Here is a tiny trained network, its code and every weight. The questions are about switching its units off for an input and a class, where a switched-off unit gives its printed mean instead of its output.

import numpy as np


def w(rows, s, z=0):
    codes = np.array(rows[::2]) - 128.0
    scale = np.full(codes.shape[1], s)
    scale[-1] = z or s
    return codes * scale


def norm(h):
    return h / np.sqrt((h * h).mean(-1, keepdims=True) + 1e-5)


def f(y):
    return np.maximum(y, 0)


def log_softmax(a):
    a = a - a.max(-1, keepdims=True)
    return a - np.log(np.exp(a).sum(-1, keepdims=True))


def net(x, mask):
    res = np.array(x, float).reshape(1, 3) / 4 @ E
    u = 0
    for l in range(3):
        y = f(norm(res) @ A[l][:, :-1].T + A[l][:, -1])
        res = res + np.where(mask[u : u + 11], y, B[l][:, -1]) @ B[l][:, :-1]
        u += 11
    return log_softmax(norm(res)[-1] @ U[:, :-1].T + U[:, -1])


A, B = {}, {}
E = w([
[196,43,255,59],'x0',
[52,103,123,74],'x1',
[54,116,224,246],'x2',
],0.0023)
A[0] = w([
[103,136,70,134,37],'0.n0',
[112,160,98,200,134],'0.n1',
[80,142,159,140,66],'0.n2',
[83,126,154,74,105],'0.n3',
[172,136,127,30,90],'0.n4',
[148,155,92,69,17],'0.n5',
[71,125,91,122,70],'0.n6',
[217,210,142,167,30],'0.n7',
[4,111,119,43,4],'0.n8',
[1,79,122,45,35],'0.n9',
[135,201,83,90,129],'0.n10',
],0.0052,0.0034)
B[0] = w([
[84,131,157,94,151],'0.n0',
[133,134,176,81,249],'0.n1',
[133,88,122,147,153],'0.n2',
[162,140,156,143,180],'0.n3',
[82,87,93,145,238],'0.n4',
[95,77,86,109,152],'0.n5',
[152,146,157,135,163],'0.n6',
[177,146,140,138,164],'0.n7',
[239,154,81,254,184],'0.n8',
[233,160,111,202,208],'0.n9',
[116,60,117,134,219],'0.n10',
],0.0064,0.0022)
A[1] = w([
[155,165,131,60,93],'1.n0',
[67,171,54,168,80],'1.n1',
[158,66,147,122,151],'1.n2',
[98,119,197,168,199],'1.n3',
[237,162,97,198,2],'1.n4',
[169,189,104,43,20],'1.n5',
[85,253,18,161,30],'1.n6',
[149,138,131,141,109],'1.n7',
[164,152,157,92,38],'1.n8',
[132,104,146,119,32],'1.n9',
[199,207,146,119,15],'1.n10',
],0.0052,0.0019)
B[1] = w([
[78,140,98,153,141],'1.n0',
[131,155,254,38,195],'1.n1',
[102,243,120,93,220],'1.n2',
[129,144,24,96,252],'1.n3',
[184,207,75,185,223],'1.n4',
[30,88,99,119,142],'1.n5',
[126,206,211,17,219],'1.n6',
[120,154,118,135,149],'1.n7',
[86,118,115,127,138],'1.n8',
[131,159,141,113,134],'1.n9',
[155,131,100,171,158],'1.n10',
],0.004,0.0028)
A[2] = w([
[20,91,165,239,4],'2.n0',
[139,101,236,68,7],'2.n1',
[149,147,90,152,109],'2.n2',
[118,132,161,255,85],'2.n3',
[138,43,135,128,177],'2.n4',
[33,155,193,241,235],'2.n5',
[56,71,157,172,103],'2.n6',
[74,161,35,186,133],'2.n7',
[38,108,126,73,190],'2.n8',
[131,200,103,74,148],'2.n9',
[231,80,168,117,154],'2.n10',
],0.0049,0.0015)
B[2] = w([
[134,80,19,53,180],'2.n0',
[52,209,134,76,191],'2.n1',
[92,142,143,178,173],'2.n2',
[123,106,41,156,212],'2.n3',
[73,190,167,189,161],'2.n4',
[170,89,33,4,252],'2.n5',
[158,64,138,239,157],'2.n6',
[106,89,209,142,196],'2.n7',
[180,156,166,205,208],'2.n8',
[78,62,159,202,233],'2.n9',
[68,227,104,142,211],'2.n10',
],0.0041,0.0029)
U = w([
[52,211,212,41,201],'0',
[99,39,23,63,194],'1',
[182,200,88,192,187],'2',
[82,85,183,247,161],'3',
[156,87,195,118,13],'4',
[157,82,188,117,11],'5',
[156,85,179,117,1],'6',
[153,84,191,118,18],'7',
],0.014,0.0078)

Each question gives the input, the list of numbers given to net, and the class t.
The units are the neurons (one row each of A and B). Each row of codes is followed by its name. A weight is (code - 128) times the scale printed after its matrix; where a second scale follows, it is the last column's (A, B and U).
mask holds one flag per neuron, layer by layer. A switched-off neuron (its flag False) gives its mean, the last column of its row in B, instead of its output. The means were averaged over made-up inputs and are rounded, as every weight is.
A unit's drop is (log p(t) with every unit on - log p(t) with that unit switched off) / (log p(t) with every unit on - log p(t) with every unit switched off).
The circuit of an input: a set's keep is (log p(t) with only the set's units on - log p(t) with every unit switched off) / (log p(t) with every unit on - log p(t) with every unit switched off). Starting from the 12 units with the biggest drops (on a tie, the unit counted first), units are removed one at a time, each time the one whose removal leaves the highest keep (on an exact tie, the one counted first), for as long as the keep stays at least 0.8.
units of the circuit, in order: the units of the circuit, biggest drop first
most important unit: the unit with the biggest drop
k most important neurons of layer l: the k neurons of layer l with the biggest drops, biggest first
drop when u is switched off: that unit's drop, to one decimal
input [6,4,-6], class 0: most important unit : 1.n3
input [-4,-5,-5], class 1: units of the circuit, in order : 0.n10; 0.n9; 0.n8
input [1,-3,4], class 1: units of the circuit, in order : 0.n9; 2.n5
input [-7,-7,-6], class 0: 2 most important neurons of layer 1 : 1.n6; 1.n1
input [-4,-7,-8], class 1: 2 most important neurons of layer 0 : 0.n9; 0.n8
input [-3,-3,-1], class 3: 3 most important neurons of layer 0 : 0.n1; 0.n8; 0.n9
input [-1,-2,-4], class 1: 2 most important neurons of layer 2 : 2.n9; 2.n6
input [5,-5,0], class 0: 4 most important neurons of layer 0 : 0.n8; 0.n9; 0.n3; 0.n6
input [3,-1,0], class 3: 3 most important neurons of layer 1 : 1.n6; 1.n1; 1.n2
input [8,-8,-6], class 0: 3 most important neurons of layer 0 : 0.n8; 0.n9; 0.n4
input [-2,0,1], class 3: 2 most important neurons of layer 1 : 1.n6; 1.n1
input [6,-7,6], class 2: 2 most important neurons of layer 1 : 1.n6; 1.n1
input [-2,2,-2], class 3: 3 most important neurons of layer 0 : 0.n10; 0.n0; 0.n5
input [-1,-3,-1], class 3: most important unit : 2.n5
input [6,8,-5], class 2: 3 most important neurons of layer 0 : 0.n9; 0.n8; 0.n1
input [1,1,-1], class 3: 2 most important neurons of layer 2 : 2.n7; 2.n5
input [-2,1,-2], class 3: 2 most important neurons of layer 2 : 2.n8; 2.n5
input [-2,-2,-1], class 3: 3 most important neurons of layer 0 : 0.n10; 0.n8; 0.n9
input [-7,-3,6], class 0: drop when 1.n6 is switched off : 0.5
input [-7,-6,6], class 0: drop when 0.n9 is switched off : 0.2
input [1,-1,3], class 3: most important unit : 1.n3
input [2,0,1], class 3: drop when 0.n9 is switched off : 0.1
input [-5,-6,7], class 1: drop when 2.n5 is switched off : 0.4
